What each symbol does to the states:
Q504 * Q158
Q504 § Q569
Q504 ~ Q416
Q504 @ Q545
Q504 $ Q592
Q504 + Q285
Q975 * Q263
Q975 § Q305
Q975 ~ Q422
Q975 @ Q174
Q975 $ Q841
Q975 + Q270
Q560 * Q939
Q560 § Q638
Q560 ~ Q435
Q560 @ Q656
Q560 $ Q672
Q560 + Q955
Q416 * Q460
Q416 § Q504
Q416 ~ Q976
Q416 @ Q70
Q416 $ Q759
Q416 + Q496
Q38 * Q562
Q38 § Q939
Q38 ~ Q482
Q38 @ Q347
Q38 $ Q560
Q38 + Q656
Q861 * Q407
Q861 § Q263
Q861 ~ Q634
Q861 @ Q318
Q861 $ Q975
Q861 + Q174
Q682 * Q781
Q682 § Q482
Q682 ~ Q656
Q682 @ Q939
Q682 $ Q223
Q682 + Q638
Q841 * Q305
Q841 § Q248
Q841 ~ Q715
Q841 @ Q270
Q841 $ Q502
Q841 + Q762
Q638 * Q817
Q638 § Q918
Q638 ~ Q560
Q638 @ Q682
Q638 $ Q376
Q638 + Q223
Q107 * Q672
Q107 § Q405
Q107 ~ Q161
Q107 @ Q430
Q107 $ Q548
Q107 + Q843
Q415 * Q535
Q415 § Q544
Q415 ~ Q448
Q415 @ Q447
Q415 $ Q256
Q415 + Q490
Q383 * Q502
Q383 § Q356
Q383 ~ Q62
Q383 @ Q681
Q383 $ Q192
Q383 + Q262
Q348 * Q20
Q348 § Q318
Q348 ~ Q263
Q348 @ Q794
Q348 $ Q863
Q348 + Q634
Q788 * Q344
Q788 § Q447
Q788 ~ Q544
Q788 @ Q114
Q788 $ Q389
Q788 + Q448
Q285 * Q646
Q285 § Q976
Q285 ~ Q496
Q285 @ Q504
Q285 $ Q952
Q285 + Q592
Q552 * Q143
Q552 § Q308
Q552 ~ Q917
Q552 @ Q14
Q552 $ Q535
Q552 + Q645
Q548 * Q405
Q548 § Q977
Q548 ~ Q369
Q548 @ Q843
Q548 $ Q563
Q548 + Q828
Q323 * Q715
Q323 § Q555
Q323 ~ Q67
Q323 @ Q119
Q323 $ Q62
Q323 + Q42
Q119 * Q461
Q119 § Q872
Q119 ~ Q502
Q119 @ Q251
Q119 $ Q42
Q119 + Q323
Q794 * Q701
Q794 § Q271
Q794 ~ Q298
Q794 @ Q799
Q794 $ Q634
Q794 + Q348
Q843 * Q769
Q843 § Q576
Q843 ~ Q718
Q843 @ Q107
Q843 $ Q828
Q843 + Q548
Q430 * Q955
Q430 § Q769
Q430 ~ Q65
Q430 @ Q424
Q430 $ Q843
Q430 + Q107
Q461 * Q174
Q461 § Q270
Q461 ~ Q248
Q461 @ Q422
Q461 $ Q872
Q461 + Q715
Q62 * Q555
Q62 § Q383
Q62 ~ Q940
Q62 @ Q42
Q62 $ Q143
Q62 + Q152
Q165 * Q125
Q165 § Q14
Q165 ~ Q308
Q165 @ Q131
Q165 $ Q344
Q165 + Q917
Q460 * Q256
Q460 § Q158
Q460 ~ Q467
Q460 @ Q138
Q460 $ Q504
Q460 + Q545
Q138 * Q490
Q138 § Q855
Q138 ~ Q321
Q138 @ Q423
Q138 $ Q545
Q138 + Q460
Q646 * Q458
Q646 § Q467
Q646 ~ Q545
Q646 @ Q158
Q646 $ Q976
Q646 + Q569
Q161 * Q424
Q161 § Q107
Q161 ~ Q576
Q161 @ Q65
Q161 $ Q369
Q161 + Q718
Q376 * Q918
Q376 § Q867
Q376 ~ Q672
Q376 @ Q223
Q376 $ Q65
Q376 + Q531
Q555 * Q841
Q555 § Q502
Q555 ~ Q323
Q555 @ Q872
Q555 $ Q383
Q555 + Q681
Q656 * Q277
Q656 § Q682
Q656 ~ Q918
Q656 @ Q38
Q656 $ Q955
Q656 + Q560
Q872 * Q270
Q872 § Q762
Q872 ~ Q119
Q872 @ Q715
Q872 $ Q681
Q872 + Q555
Q470 * Q83
Q470 § Q562
Q470 ~ Q781
Q470 @ Q952
Q470 $ Q38
Q470 + Q347
Q672 * Q638
Q672 § Q376
Q672 ~ Q424
Q672 @ Q955
Q672 $ Q405
Q672 + Q769
Q422 * Q861
Q422 § Q975
Q422 ~ Q765
Q422 @ Q863
Q422 $ Q715
Q422 + Q461
Q424 * Q560
Q424 § Q672
Q424 ~ Q531
Q424 @ Q867
Q424 $ Q107
Q424 + Q430
Q405 * Q376
Q405 § Q65
Q405 ~ Q107
Q405 @ Q769
Q405 $ Q977
Q405 + Q576
Q158 * Q250
Q158 § Q321
Q158 ~ Q460
Q158 @ Q855
Q158 $ Q569
Q158 + Q646
Q828 * Q576
Q828 § Q331
Q828 ~ Q417
Q828 @ Q548
Q828 $ Q799
Q828 + Q563
Q482 * Q470
Q482 § Q38
Q482 ~ Q682
Q482 @ Q817
Q482 $ Q435
Q482 + Q918
Q563 * Q977
Q563 § Q701
Q563 ~ Q466
Q563 @ Q828
Q563 $ Q794
Q563 + Q799
Q917 * Q770
Q917 § Q552
Q917 ~ Q650
Q917 @ Q165
Q917 $ Q278
Q917 + Q344
Q535 * Q308
Q535 § Q464
Q535 ~ Q278
Q535 @ Q645
Q535 $ Q544
Q535 + Q105
Q271 * Q417
Q271 § Q407
Q271 ~ Q794
Q271 @ Q20
Q271 $ Q861
Q271 + Q318
Q762 * Q765
Q762 § Q251
Q762 ~ Q872
Q762 @ Q841
Q762 $ Q67
Q762 + Q502
Q369 * Q107
Q369 § Q548
Q369 ~ Q331
Q369 @ Q718
Q369 $ Q466
Q369 + Q417
Q952 * Q976
Q952 § Q47
Q952 ~ Q972
Q952 @ Q592
Q952 $ Q347
Q952 + Q470
Q918 * Q347
Q918 § Q656
Q918 ~ Q638
Q918 @ Q482
Q918 $ Q867
Q918 + Q435
Q278 * Q552
Q278 § Q535
Q278 ~ Q114
Q278 @ Q344
Q278 $ Q415
Q278 + Q447
Q263 * Q799
Q263 § Q348
Q263 ~ Q861
Q263 @ Q298
Q263 $ Q305
Q263 + Q814
Q718 * Q430
Q718 § Q843
Q718 ~ Q977
Q718 @ Q161
Q718 $ Q417
Q718 + Q369
Q817 * Q952
Q817 § Q347
Q817 ~ Q939
Q817 @ Q781
Q817 $ Q918
Q817 + Q482
Q270 * Q814
Q270 § Q765
Q270 ~ Q461
Q270 @ Q975
Q270 $ Q762
Q270 + Q841
Q759 * Q504
Q759 § Q592
Q759 ~ Q47
Q759 @ Q496
Q759 $ Q781
Q759 + Q972
Q423 * Q415
Q423 § Q256
Q423 ~ Q458
Q423 @ Q389
Q423 $ Q460
Q423 + Q138
Q855 * Q133
Q855 § Q458
Q855 ~ Q138
Q855 @ Q256
Q855 $ Q646
Q855 + Q158
Q770 * Q62
Q770 § Q143
Q770 ~ Q131
Q770 @ Q125
Q770 $ Q552
Q770 + Q14
Q210 * Q262
Q210 § Q131
Q210 ~ Q14
Q210 @ Q143
Q210 $ Q650
Q210 + Q308
Q650 * Q131
Q650 § Q917
Q650 ~ Q645
Q650 @ Q308
Q650 $ Q114
Q650 + Q464
Q701 * Q718
Q701 § Q417
Q701 ~ Q563
Q701 @ Q331
Q701 $ Q271
Q701 + Q20
Q435 * Q38
Q435 § Q560
Q435 ~ Q223
Q435 @ Q918
Q435 $ Q424
Q435 + Q867
Q976 * Q467
Q976 § Q416
Q976 ~ Q285
Q976 @ Q569
Q976 $ Q47
Q976 + Q83
Q47 * Q416
Q47 § Q759
Q47 ~ Q952
Q47 @ Q83
Q47 $ Q277
Q47 + Q562
Q545 * Q855
Q545 § Q646
Q545 ~ Q70
Q545 @ Q460
Q545 $ Q285
Q545 + Q504
Q464 * Q165
Q464 § Q344
Q464 ~ Q535
Q464 @ Q650
Q464 $ Q788
Q464 + Q114
Q262 * Q67
Q262 § Q940
Q262 ~ Q152
Q262 @ Q383
Q262 $ Q131
Q262 + Q192
Q544 * Q464
Q544 § Q788
Q544 ~ Q415
Q544 @ Q105
Q544 $ Q250
Q544 + Q133
Q955 * Q682
Q955 § Q223
Q955 ~ Q867
Q955 @ Q560
Q955 $ Q769
Q955 + Q672
Q83 * Q70
Q83 § Q496
Q83 ~ Q592
Q83 @ Q976
Q83 $ Q562
Q83 + Q47
Q192 * Q356
Q192 § Q125
Q192 ~ Q143
Q192 @ Q262
Q192 $ Q165
Q192 + Q131
Q356 * Q119
Q356 § Q42
Q356 ~ Q383
Q356 @ Q67
Q356 $ Q125
Q356 + Q940
Q223 * Q482
Q223 § Q435
Q223 ~ Q955
Q223 @ Q638
Q223 $ Q531
Q223 + Q376
Q569 * Q321
Q569 § Q70
Q569 ~ Q504
Q569 @ Q646
Q569 $ Q83
Q569 + Q976
Q496 * Q545
Q496 § Q285
Q496 ~ Q83
Q496 @ Q416
Q496 $ Q972
Q496 + Q759
Q867 * Q656
Q867 § Q955
Q867 ~ Q376
Q867 @ Q435
Q867 $ Q430
Q867 + Q424
Q133 * Q114
Q133 § Q448
Q133 ~ Q490
Q133 @ Q544
Q133 $ Q458
Q133 + Q250
Q105 * Q650
Q105 § Q114
Q105 ~ Q447
Q105 @ Q535
Q105 $ Q133
Q105 + Q544
Q389 * Q447
Q389 § Q490
Q389 ~ Q250
Q389 @ Q448
Q389 $ Q138
Q389 + Q423
Q467 * Q423
Q467 § Q460
Q467 ~ Q646
Q467 @ Q321
Q467 $ Q416
Q467 + Q70
Q466 * Q548
Q466 § Q563
Q466 ~ Q20
Q466 @ Q417
Q466 $ Q298
Q466 + Q407
Q344 * Q14
Q344 § Q645
Q344 ~ Q464
Q344 @ Q917
Q344 $ Q447
Q344 + Q278
Q125 * Q42
Q125 § Q152
Q125 ~ Q192
Q125 @ Q940
Q125 $ Q14
Q125 + Q770
Q939 * Q972
Q939 § Q817
Q939 ~ Q38
Q939 @ Q277
Q939 $ Q638
Q939 + Q682
Q114 * Q917
Q114 § Q278
Q114 ~ Q105
Q114 @ Q464
Q114 $ Q448
Q114 + Q788
Q799 * Q331
Q799 § Q20
Q799 ~ Q407
Q799 @ Q563
Q799 $ Q348
Q799 + Q794
Q251 * Q422
Q251 § Q715
Q251 ~ Q762
Q251 @ Q248
Q251 $ Q323
Q251 + Q119
Q308 * Q192
Q308 § Q165
Q308 ~ Q552
Q308 @ Q210
Q308 $ Q464
Q308 + Q650
Q143 * Q383
Q143 § Q192
Q143 ~ Q770
Q143 @ Q152
Q143 $ Q308
Q143 + Q210
Q14 * Q152
Q14 § Q210
Q14 ~ Q165
Q14 @ Q770
Q14 $ Q645
Q14 + Q552
Q531 * Q435
Q531 § Q424
Q531 ~ Q769
Q531 @ Q376
Q531 $ Q161
Q531 + Q65
Q490 * Q105
Q490 § Q133
Q490 ~ Q389
Q490 @ Q415
Q490 $ Q855
Q490 + Q256
Q781 * Q592
Q781 § Q470
Q781 ~ Q277
Q781 @ Q972
Q781 $ Q482
Q781 + Q817
Q634 * Q271
Q634 § Q861
Q634 ~ Q814
Q634 @ Q348
Q634 $ Q422
Q634 + Q863
Q769 * Q223
Q769 § Q531
Q769 ~ Q430
Q769 @ Q672
Q769 $ Q576
Q769 + Q405
Q248 * Q863
Q248 § Q461
Q248 ~ Q841
Q248 @ Q765
Q248 $ Q119
Q248 + Q251
Q447 * Q645
Q447 § Q105
Q447 ~ Q788
Q447 @ Q278
Q447 $ Q490
Q447 + Q415
Q972 * Q285
Q972 § Q952
Q972 ~ Q562
Q972 @ Q759
Q972 $ Q817
Q972 + Q781
Q417 * Q843
Q417 § Q828
Q417 ~ Q701
Q417 @ Q369
Q417 $ Q407
Q417 + Q466
Q681 * Q762
Q681 § Q67
Q681 ~ Q42
Q681 @ Q555
Q681 $ Q262
Q681 + Q383
Q305 * Q348
Q305 § Q863
Q305 ~ Q975
Q305 @ Q814
Q305 $ Q248
Q305 + Q765
Q458 * Q448
Q458 § Q423
Q458 ~ Q855
Q458 @ Q250
Q458 $ Q467
Q458 + Q321
Q67 * Q251
Q67 § Q323
Q67 ~ Q681
Q67 @ Q502
Q67 $ Q940
Q67 + Q356
Q277 * Q759
Q277 § Q781
Q277 ~ Q347
Q277 @ Q562
Q277 $ Q682
Q277 + Q939
Q863 * Q318
Q863 § Q174
Q863 ~ Q305
Q863 @ Q634
Q863 $ Q461
Q863 + Q422
Q152 * Q681
Q152 § Q262
Q152 ~ Q125
Q152 @ Q62
Q152 $ Q210
Q152 + Q143
Q42 * Q872
Q42 § Q681
Q42 ~ Q356
Q42 @ Q323
Q42 $ Q152
Q42 + Q62
Q765 * Q634
Q765 § Q422
Q765 ~ Q270
Q765 @ Q305
Q765 $ Q251
Q765 + Q248
Q940 * Q323
Q940 § Q62
Q940 ~ Q262
Q940 @ Q356
Q940 $ Q770
Q940 + Q125
Q70 * Q138
Q70 § Q545
Q70 ~ Q569
Q70 @ Q467
Q70 $ Q496
Q70 + Q416
Q174 * Q298
Q174 § Q814
Q174 ~ Q863
Q174 @ Q861
Q174 $ Q270
Q174 + Q975
Q298 * Q563
Q298 § Q794
Q298 ~ Q318
Q298 @ Q407
Q298 $ Q814
Q298 + Q263
Q321 * Q389
Q321 § Q138
Q321 ~ Q158
Q321 @ Q458
Q321 $ Q70
Q321 + Q467
Q977 * Q65
Q977 § Q718
Q977 ~ Q548
Q977 @ Q576
Q977 $ Q701
Q977 + Q331
Q407 * Q828
Q407 § Q799
Q407 ~ Q271
Q407 @ Q466
Q407 $ Q263
Q407 + Q298
Q592 * Q569
Q592 § Q83
Q592 ~ Q759
Q592 @ Q285
Q592 $ Q470
Q592 + Q952
Q347 * Q47
Q347 § Q277
Q347 ~ Q817
Q347 @ Q470
Q347 $ Q656
Q347 + Q38
Q502 * Q248
Q502 § Q119
Q502 ~ Q555
Q502 @ Q762
Q502 $ Q356
Q502 + Q67
Q20 * Q369
Q20 § Q466
Q20 ~ Q799
Q20 @ Q701
Q20 $ Q318
Q20 + Q271
Q576 * Q531
Q576 § Q161
Q576 ~ Q843
Q576 @ Q405
Q576 $ Q331
Q576 + Q977
Q256 * Q544
Q256 § Q250
Q256 ~ Q423
Q256 @ Q490
Q256 $ Q158
Q256 + Q855
Q645 * Q210
Q645 § Q650
Q645 ~ Q344
Q645 @ Q552
Q645 $ Q105
Q645 + Q535
Q131 * Q940
Q131 § Q770
Q131 ~ Q210
Q131 @ Q192
Q131 $ Q917
Q131 + Q165
Q331 * Q161
Q331 § Q369
Q331 ~ Q828
Q331 @ Q977
Q331 $ Q20
Q331 + Q701
Q562 * Q496
Q562 § Q972
Q562 ~ Q470
Q562 @ Q47
Q562 $ Q939
Q562 + Q277
Q814 * Q794
Q814 § Q634
Q814 ~ Q174
Q814 @ Q263
Q814 $ Q765
Q814 + Q305
Q448 * Q278
Q448 § Q415
Q448 ~ Q133
Q448 @ Q788
Q448 $ Q423
Q448 + Q389
Q715 * Q975
Q715 § Q841
Q715 ~ Q251
Q715 @ Q461
Q715 $ Q555
Q715 + Q872
Q250 * Q788
Q250 § Q389
Q250 ~ Q256
Q250 @ Q133
Q250 $ Q321
Q250 + Q458
Q318 * Q466
Q318 § Q298
Q318 ~ Q348
Q318 @ Q271
Q318 $ Q174
Q318 + Q861
Q65 * Q867
Q65 § Q430
Q65 ~ Q405
Q65 @ Q531
Q65 $ Q718
Q65 + Q161

The rows follow the links: the fewer symbols apart two states are, the more alike their rows tend to be.

Each row is also shifted at random along 8 hidden directions that mean nothing.

Rows with their states:
[ -37,  -24,    2,    4,    5,    3,   21,  -34,    2,   -7,  -22,   19,   -4,  -34,  -24,   10,    7,   29,    0,  -36,   -4,    3,   14,   -7,  -54,  -17,   15,   -5,    7,   22,   21,  -24,   -2,   13,   14,   -6,   -6,  -11,    9,    4,  -35,  -21] -> Q38
[ -82,   10,  -30,    4,  -41,    6,    3,   30,  -24,    0,  -24,  -20,   -4,  -38,   26,   -1,   21,   43,  -18,   27,    0,   14,   39,    1,  -29,  -20,    0,   32,   54,  -30,   40,    0,  -34,   -1,  -14,  -20,   23,  -33,   10,   -4,  -32,   16] -> Q389
[ -49,   45,   32,   42,  -11,   19,  -22,   30,   -1,  -37,  -37,  -46,   21,   -3,   30,    9,   18,   30,  -22,   39,    6,   -9,   10,    8,   27,  -29,  -39,  -25,   55,  -68,   28,  -39,  -49,   -5,  -42,   44,   49,    6,  -26,   -6,  -32,  -14] -> Q467
[ -88,   25,    1,   36,  -18,   17,   29,  -79,  -10,  -19,  -19,   59,   63,   41,  -72,  -27,   26,   -3,  -27,    6,   -2,    3,   28,   -5,   41,  -65,  -20,  -55,  -45,   43,  -23,  -11,  -30,  -28,   12,    2,   18,  -14,  -63,  -22,  -21,   14] -> Q650
[  77,   -5,   59,  -13,  -11,    0,  -26,  -79,    0,  -13,  -44,   20,   26,   33,   37,  -23,  -20,    6,  -15,  -36,   -1,   12,  -19,    5,  -43,   -8,   -4,  -14,  -52,   31,    5,  -22,   54,  -18,   30,  -24,  -27,  -13,   25,  -22,  -62,    6] -> Q545
[   5,   17,  -18,   -1,  -12,   18,   16,  -32,    5,   -2,  -42,   46,   13,   10,   -2,   -1,   15,   13,  -13,   11,   -2,    5,   20,    0,  -26,  -22,  -15,  -18,   -1,    5,   20,  -27,    2,   -6,   15,  -14,    1,    2,   29,   -4,  -30,   10] -> Q569
[ -24,  -33,   90,    1,   15,   14,   -5,   -4,    9,  -49,  -17,  -36,    4,   -7,   76,   17,  -26,   24,    2,  -64,   -2,  -20,  -37,    4,   -7,   50,   -8,  -16,   13,   -4,    2,   -7,    2,    6,   18,   16,  -24,    5,  -30,   -1,   -6,  -51] -> Q682
[-105,    8,   48,   18,   33,   31,    6,    4,   34,  -22,    9,  -22,    2,    8,   30,   19,  -12,    2,   16,  -41,    0,  -41,  -10,    1,   41,   19,  -21,  -24,    6,   11,  -15,  -22,   -6,    7,   12,   50,   -8,   28,  -34,   -6,    9,  -40] -> Q65
[ -55,  -13,   37,   39,   17,   10,  -24,   24,   30,   -2,    9,  -13,   -1,  -21,   31,  -12,  -16,   -7,   17,  -32,    1,   -5,   -3,   -8,  -29,  -31,   16,  -15,    3,   18,  -14,  -19,   -2,   22,    2,   13,  -32,    8,   45,   32,  -45,  -27] -> Q576
[ -69,    7,   22,    5,  -20,  -37,   -6,  -65,  -23,   23,   25,   14,   13,  -25,   18,  -25,   26,   46,  -12,   48,    1,    1,    0,   17,   32,  -49,    6,  -19,  -31,  -56,    2,   28,  -34,    4,  -51,  -25,   32,  -34,  -25,  -23,  -23,   41] -> Q383
[  17,   51,   18,   23,   -6,    4,   -8,   34,  -20,  -28,  -21,  -65,    6,  -11,   22,   21,   27,   39,  -21,   60,    7,  -21,   11,   14,   44,  -20,  -36,    4,   58,  -76,   38,  -21,  -70,    0,  -47,   39,   72,    4,  -40,  -20,  -11,   -5] -> Q138
[  -1,   -6,   17,   -7,   19,  -35,  -30,    0,    4,   22,   32,  -49,  -27,  -23,  -32,    8,  -12,   -7,   18,  -11,    5,    7,  -22,    3,   -3,    6,   21,   23,    0,  -12,   -2,   -7,   23,    6,  -27,   32,   16,    2,   -9,   -5,    1,   -4] -> Q271
[   3,   36,   59,   44,   23,  -26,   16,  -33,   12,    6,   26,   -6,   27,    9,  -16,  -13,   21,   -5,    3,   54,    8,  -20,  -27,   15,   74,  -72,  -10,  -59,  -26,  -23,  -29,  -11,  -96,   11,  -36,   41,   43,   25,  -21,    6,  -10,    6] -> Q863
[ -39,  -27,  -35,   26,  -34,   29,   28,   20,  -13,  -32,  -26,   89,   35,    6,   38,  -22,   22,   11,  -26,   30,   -9,   15,   21,  -10,   -5,   -8,  -12,  -57,    9,  -33,   -9,   35,  -36,    3,   -3,  -61,  -28,  -15,    8,   38,   18,    7] -> Q447
[ -40,   36,   -5,   -8,   -9,    5,    1,  -35,  -24,  -11,  -19,  -26,    6,   -4,  -22,   19,   22,   42,  -20,   18,    1,  -15,   24,   10,   29,   -5,  -27,   14,   17,  -31,   36,  -17,   -7,  -16,  -21,   21,   55,  -15,  -63,  -50,   -8,    7] -> Q855
[  32,  -28,   30,   19,    9,  -22,  -41,   56,   10,   18,   23,  -58,  -27,  -47,   35,  -14,  -26,  -12,   23,  -26,    5,   14,  -14,   -7,  -62,  -24,   44,   36,   15,   18,   -5,   -2,    1,   29,   -3,   -3,  -29,   -7,   76,   39,  -49,  -15] -> Q828
[  68,  -17,    0,  -14,   20,  -14,  -20,  -63,   -3,   20,    2,   39,  -20,  -43,   29,    6,   12,   55,    0,    5,   -6,  -22,    7,    9,  -37,  -18,   11,   -7,  -32,  -50,   33,    4,   43,   30,  -34,  -39,    0,  -16,   34,  -19,  -41,    8] -> Q939
[  19,   23,   24,    0,  -36,  -23,   12,   26,  -18,    1,  -18,  -63,   14,   18,  -19,  -17,   -7,  -30,   -9,   14,   11,   39,  -13,    3,   -8,  -22,    8,   35,   26,   49,   -3,  -13,  -63,  -27,   28,   17,   22,   -6,    6,    7,  -18,   16] -> Q143
[ -50,    1,   10,  -16,   20,   21,   65,    4,   24,  -21,  -23,  -13,   -7,   15,  -41,   39,   -7,  -19,   14,  -50,    1,  -10,  -12,   -5,    3,   45,  -12,    1,   33,   65,    0,  -39,  -33,   -8,   61,   52,    1,   38,  -31,    1,   38,  -43] -> Q867
[  19,  -24,  -18,   16,   40,  -15,   -1,  -45,    6,    8,   34,   49,   -3,  -16,  -81,    7,   12,   -1,   10,   -6,   -4,  -15,   -1,   -7,   15,  -17,   15,  -39,  -43,  -13,  -19,    8,   27,   19,  -35,    4,    4,    6,  -30,    3,   20,  -13] -> Q417
[ -76,   22,   21,  -45,  -39,  -12,    1,  -50,  -25,   28,  -22,  -58,  -17,  -32,   49,   -3,   -3,   57,   -8,  -24,    2,    4,   28,   16,  -48,  -12,    8,   86,   11,   38,   51,  -13,    5,  -15,   33,  -21,   17,  -48,   15,  -58,  -74,   32] -> Q458
[ -82,  -41,  -33,   -8,    4,    1,   86,   15,   10,    8,    8,   34,  -16,  -27,  -47,   15,    5,  -15,   20,  -37,   -4,   12,    3,  -14,  -31,   14,   31,    3,   23,   74,  -15,    7,  -60,   15,   56,   -8,  -25,    8,   11,   38,   37,  -21] -> Q701
[ -66,   -1,  -40,   20,   -7,  -33,  -10,   15,   18,   37,    4,    7,  -12,  -25,  -92,  -11,   10,  -29,   13,   22,    7,   55,    0,  -12,  -45,  -43,   31,  -10,   21,   -4,   -5,  -35,   -1,    3,  -31,   26,   13,    7,   42,   40,  -14,   11] -> Q263
[-111,   24,  -44,  -30,   25,   29,   27,   30,   29,   21,   12,  -32,  -40,   -4,  -31,   45,   -8,   -8,   29,  -38,   -1,  -28,   24,   -3,   12,   46,  -10,   49,   37,   43,   14,  -29,   29,   -1,   34,   52,    6,   28,  -14,  -23,   34,  -18] -> Q430
[-102,   -9,   37,   28,    2,    8,  -10,   -7,    9,  -13,   26,    2,   28,   22,    3,  -24,  -13,  -22,    4,  -27,   -1,   -3,   -9,   -5,   40,   -9,    1,  -29,  -30,   28,  -46,   17,   -2,   -9,    6,   10,  -22,   -4,  -39,    4,    8,   -7] -> Q841
[ -23,  -12,   -6,   24,   26,   12,   11,   29,   20,   -3,   14,  -10,   -7,  -10,  -46,    8,  -10,  -28,   19,  -40,    0,   -7,    7,  -15,  -14,  -12,   17,    4,    7,   57,  -17,  -17,   -5,   12,   22,   27,  -17,   15,    8,   23,   -1,  -32] -> Q718
[ -72,   40,   -3,   21,  -13,   30,  -50,   62,    8,    2,  -24,  -90,  -15,  -25,   30,    4,  -12,   13,    1,  -21,    5,   -4,   46,   -6,  -47,  -32,   -4,   68,   57,   23,   39,  -48,   21,   -3,    6,   31,    9,  -13,   40,  -14,  -81,   -9] -> Q496
[ -37,  -24,   79,   18,  -18,  -33,  -32,  -53,  -18,    2,   25,   -9,   25,  -13,   60,  -48,  -10,   21,   -8,   -8,    2,   10,  -24,    9,    4,  -42,   23,  -16,  -52,   -5,  -24,   35,  -15,    3,  -17,  -37,  -18,  -41,   -5,   -4,  -48,   19] -> Q67
[ -32,  -48,  -30,   36,   14,    2,  -53,   29,   27,    6,   12,   47,   -9,  -30,  -22,  -17,  -11,  -20,   14,  -22,   -4,   28,    4,  -24,  -63,  -16,   32,  -36,   -7,  -25,  -18,   -5,   74,   24,  -36,  -15,  -49,    0,   57,   55,  -18,  -18] -> Q548
[ -53,   16,   37,    9,   10,  -33,  -11,  -56,   14,   26,   18,  -20,    7,    6,  -60,  -17,   -6,  -19,   12,  -13,    7,   14,  -17,    3,    8,  -43,   16,   -5,  -36,   38,  -21,  -27,    1,  -10,   -3,   37,   17,    2,   -9,  -12,  -31,   10] -> Q814
[  28,    1,    3,   16,  -18,    0,  -25,  -17,  -29,  -12,   -8,   10,   18,  -13,   31,  -17,   16,   38,  -25,   29,   -3,   -5,   19,    4,    2,  -32,   -6,   -8,   -9,  -47,   16,   20,   -4,    2,  -34,  -35,   13,  -32,   -9,  -13,  -31,   15] -> Q448
[  30,  -11,   65,  -11,   17,  -12,  -25,  -35,   19,   -1,  -16,  -36,  -10,   -6,   16,    3,  -28,    1,   11,  -53,    3,    4,  -30,    3,  -47,    7,   13,   10,  -12,   29,    8,  -39,   39,    0,   20,   23,  -16,    7,   26,   -8,  -47,  -22] -> Q223

From each start, follow one symbol. Which state do you reach?
Answer with the state's name.
start [ -37,  -17,   -3,   55,    0,   -3,   -3,   -1,   -3,  -19,   16,   31,   40,   19,  -82,  -30,    5,  -40,   -7,   -6,   -1,   22,    3,  -19,   19,  -47,   14,  -49,  -28,   32,  -48,    9,  -20,   -6,   -8,    6,   -9,   -6,  -36,   30,    5,  -10]
@ Q841
start [   9,   13,   16,  -22,   43,    2,   54,  -98,   27,   26,   19,   82,   -6,    0,   32,   17,   25,   39,   13,   23,   -7,  -62,  -10,   21,   51,   -9,  -21,  -54,  -57,  -27,    0,    4,  -20,   28,   -3,   -9,    7,   28,    3,  -27,   15,   11]
+ Q405
start [  36,    7,    0,   11,   27,    8,   -4,   53,   13,  -24,   -8,  -26,  -20,  -20,   12,   42,   12,   16,    4,   29,    2,  -21,  -15,    4,   20,   31,  -23,  -22,   59,  -86,   23,  -21,  -23,   21,  -46,   43,   31,   34,  -15,   16,   35,  -34]
~ Q560
start [  20,   -1,  -24,   22,  -29,    5,  -43,   15,   -1,  -15,  -27,   39,   33,   44,  -30,  -33,   -5,  -42,  -20,   22,    1,   49,   -3,  -13,  -11,   -8,   -9,  -40,  -11,  -21,  -21,   -3,   48,  -28,  -20,  -10,  -17,   -2,    8,   24,    2,   16]
~ Q552
start [ -18,  -12,    6,   46,   -3,    2,  -34,   71,   -5,  -22,   26,  -25,   17,    6,   -2,  -19,   -9,  -33,   -1,   10,    2,   13,   -9,  -11,   28,   -8,    6,  -19,   13,  -21,  -36,   24,  -16,    1,  -30,   10,  -10,   -1,  -20,   36,   21,  -12]
* Q270
start [  42,   56, -107,  -12,  -14,    3,   18,   -9,  -26,   35,   -2,    1,    0,   20, -143,    3,   26,  -25,  -11,   29,    2,   10,   67,  -10,    4,  -49,    0,   61,   -6,   69,   16,  -16,   12,  -28,   16,    7,   47,  -13,  -16,  -38,   -6,   41]
$ Q447
start [ 105,   21,  -56,  -32,  -39,  -18,    7,   35,  -38,   47,   -8,  -50,  -29,  -35,    8,  -12,    4,   11,   -4,   22,    3,   19,   47,    2,  -73,  -42,   34,  114,   24,   61,   44,   10,  -25,    1,   36,  -51,   10,  -41,   85,  -12,  -61,   45]
~ Q415
start [ -44,  -17,  -12,   32,   -9,   28,  -28,   65,    7,  -16,  -24,  -16,  -10,  -43,   42,    0,   -4,   19,   -1,  -19,   -2,    8,   30,  -15,  -69,  -16,   11,   13,   53,  -13,   26,  -18,    8,   21,   -7,  -12,  -24,  -12,   55,   33,  -49,  -25]
$ Q38
start [   2,   12,   50,   12,  -14,    9,  -35,  -24,   -5,  -32,  -41,  -22,   25,   18,   24,   -7,   -8,   14,  -21,  -13,    2,    9,  -10,    4,  -11,   -4,  -20,  -15,    3,  -18,   15,  -30,   22,  -20,   -7,   15,    8,   -8,  -19,  -18,  -40,   -9]
@ Q138
start [ -35,   -5,  -25,  -22,    8,  -45,  -29,  -51,   11,   58,   30,   25,  -31,  -31,  -39,   -4,    8,   10,   17,   22,    2,   20,   -8,    7,  -19,  -14,   24,   -1,  -28,  -47,    6,   -4,   55,   11,  -51,   -3,   12,   -5,   28,   -6,   -8,   33]
~ Q348
start [  41,   -7,    0,    5,    7,   34,   -1,    5,    6,  -22,  -22,   17,    7,    9,   30,    3,   -9,    4,   -5,  -33,   -6,  -17,   16,   -7,  -24,    7,   -7,    0,   -5,   29,    7,   -6,   24,    4,   31,  -17,  -29,    1,   20,    1,  -20,  -19]
~ Q47
start [ -10,    6,   22,   12,   31,  -11,   15,   60,    1,  -15,   33,  -90,  -20,  -17,  -40,   34,   -6,  -14,   19,  -12,    7,  -23,  -17,    0,   44,   22,    4,   27,   45,   10,   -8,   -5,  -57,    8,   -5,   67,   35,   23,  -58,    3,   44,  -40]
~ Q799
start [  67,   12,   38,  -14,   14,  -24,   48,   28,    9,    8,   18,  -44,   -9,   19,    0,   11,   -9,  -38,   19,   13,    8,   -4,  -47,   11,   38,   18,    2,    9,   12,   36,  -23,    0,  -82,    1,   33,   35,   12,   36,    1,   16,   44,   -6]
* Q271
start [   2,  -13,  -12,   20,   -4,   -9,  -14,   24,   -1,    9,   27,   13,    8,    6,  -13,  -26,   -6,  -30,    4,    8,    0,   15,   -2,   -9,    6,  -20,   18,   -8,  -19,   12,  -32,   25,    0,    3,   -8,  -15,  -20,   -6,   14,   25,    8,   10]
~ Q762
start [  40,   37,  -41,  -51,    2,   -7,   31, -101,  -24,   22,  -14,   34,   -5,   11,  -56,   25,   31,   43,  -16,   22,   -3,  -24,   28,   15,   26,    4,  -24,   20,  -32,   -8,   40,   -7,   28,  -17,   -1,   -7,   53,  -11,  -50,  -75,    8,   33]
§ Q138
